Each row has a name. Each question is about the rows just above it.

[195 107 123  75 148  88 134 124 157 155 149 124 168 175 112 219 144 198
 142 119  81  76 123 139 130 116 171 139 142 174 110 132 115 108 148 141
 139 100 139 153  95 136 184 158 166 113 199 157 131 159 175 120 181 155
  74 136 119 154  83 124 102 133] = q_787
[181 156 109 162 125  79 124 122 119 145 107 145 124 118 116 186 161 107
 178 138 143 185  99 184 145  93  93 147 114 161 102 159 171 143 102 142
 129  72 115 136 128 146 105  92 144 211 184 165 144 170 113  63 162 171
  92  87 120 102 133 129 151 100] = q_319
[108 103 117  99 162 141 118 129 156 126 153  98 129 188  96 167  93 143
 117 108 106  88 104 119 172 134 145 106 147 112 146 103 117 142 120 108
 124 110 143 117 117 121 121 140 112 109 139 119 102 132 168 109 121 137
 112 105 122 192 143 153 139 108] = q_352
[174 140 111 132 137  88 123 122 136 146 122 131 134 145 106 197 147 133
 166 127 121 146 101 167 152 102 117 139 127 159 109 145 154 139 113 136
 129  77 125 135 122 140 121 111 143 179 186 158 134 167 137  76 162 166
  86  95 119 128 124 133 142 103] = q_629
[174 163 126 171  99  89 134 123 101 140  95 162 126  73 147 133 177 103
 167 149 155 193 129 168 101 104  94 158 108 162  99 167 163 123 120 152
 131 109 108 141 139 143 120  99 147 193 153 154 155 151  86 107 153 145
 119 122 127  64 119 111 130 125] = q_682
[170 100 115  72 169  98 124 122 172 150 159 107 156 208  91 233 120 191
 138 109  81  64 103 137 165 118 170 124 153 157 124 117 114 127 135 126
 130  85 147 141  96 134 165 155 149 114 198 151 116 160 192  98 168 164
  69 108 117 190 105 142 119 113] = q_30
[199 163 123 162  99  75 136 122 107 149  98 164 138  80 145 160 186 118
 176 149 146 187 129 173  97  98 104 165 109 177  89 175 165 115 124 160
 137 101 109 149 128 148 136 105 163 196 175 170 162 162  94 101 169 156
 106 125 126  61 103 105 123 129] = q_5
[180 161 111 168 116  79 125 121 114 142 103 151 123 103 123 175 169 103
 180 142 150 192 106 182 138  93  90 151 112 162 101 165 175 139 103 145
 131  78 111 134 131 145 106  88 143 214 178 164 148 168 101  67 159 166
  99  93 120  90 131 122 147 103] = q_308
[185 151 130 146 100  88 138 124 112 146 105 159 141  82 153 142 177 131
 156 148 136 166 141 156  90 107 119 160 111 170  97 163 147 109 140 156
 136 119 112 149 126 141 151 117 158 164 159 156 157 147 101 126 162 141
 114 145 126  70  98 101 113 139] = q_993
[194 112 123  83 142  85 134 122 152 152 145 130 163 163 119 207 148 191
 143 124  89  88 129 142 124 115 167 143 141 174 105 137 117 108 148 145
 137 105 136 153  97 137 183 157 166 120 196 158 137 158 166 122 178 153
  81 138 120 141  83 121 104 134] = q_394
[119 105 115  93 163 132 121 128 158 130 155 100 131 195  92 181  99 155
 122 108 101  81 101 126 173 130 150 107 146 121 142 106 116 141 121 110
 127 100 144 121 113 126 127 140 120 110 153 126 106 137 174 102 131 145
 102 103 123 191 139 150 139 110] = q_865
[171  99 120  72 161 101 128 126 167 149 159 111 159 193  99 213 124 194
 132 111  79  64 115 129 149 123 174 126 150 160 121 116 106 118 141 129
 132 102 146 143  97 131 176 162 152 100 187 147 120 153 184 117 165 154
  78 128 119 177  97 136 112 126] = q_176
Shuffled q_682 with one entry gone: [ 89 101 163  99 123 153 130 108 147 140 162  94 103 171 152 108 193 109
 151 141 119 149 120 131  99 143 155 155 163 122  99 127 133 167 101  86
  73 126 139 153 154  64 129  95 126 125 177 120 174 123 134 167 168 158
 104 193 119 147 107 162 145], missing => [111]
Shuffled q_176 with one entry gone: [146 153 126 132 128 120 124 141 132 123 120 111 167 154 177 150 176 128
 162 184 112 159 131 116 187 100  64 136 174 149 143 102 160 171  97 118
 101 152 193  99  97  78 111 165 126 129 194 129 161 106 115 159 149 117
 213  72  99 126  79 147 119], missing => [121]
Print row q_787. => [195 107 123  75 148  88 134 124 157 155 149 124 168 175 112 219 144 198
 142 119  81  76 123 139 130 116 171 139 142 174 110 132 115 108 148 141
 139 100 139 153  95 136 184 158 166 113 199 157 131 159 175 120 181 155
  74 136 119 154  83 124 102 133]
Shuffled q_394 with one entry gone: [112  83 105 157 117 163 104 152  88 152 145  97 120 166 194 141 142 142
 148 108 130 178 143 183 120 167 137 141 134 136 115 148 124 158  81 191
 129 134 207 153 138 121  83 158  89 124 163 122 105 123 196 143  85 153
 145 137 122 137 137 166 119], missing => [174]

[ 95 166 155  52  68] : q_839
[ 83 144 120 105  49] : q_946
[ 98 145 156  73  73] : q_760
[133 152 135  57  31] : q_251
[ 94 156 107 107  78] : q_437
[ 77 209 240  17  69] : q_222
[ 97 167 128  95  69] : q_306
[113 166 155  52  68] : q_699
[ 89 151 127  93  51] : q_491
Print row q_251. => [133 152 135  57  31]
Print row q_699. => [113 166 155  52  68]
Print row q_946. => [ 83 144 120 105  49]
q_222 without one entry, shuffled: [209  69 240  77]. Gone: => [17]
Print row q_306. => [ 97 167 128  95  69]
Which entry of q_699 is missing from [155  68 113 166]? => [52]

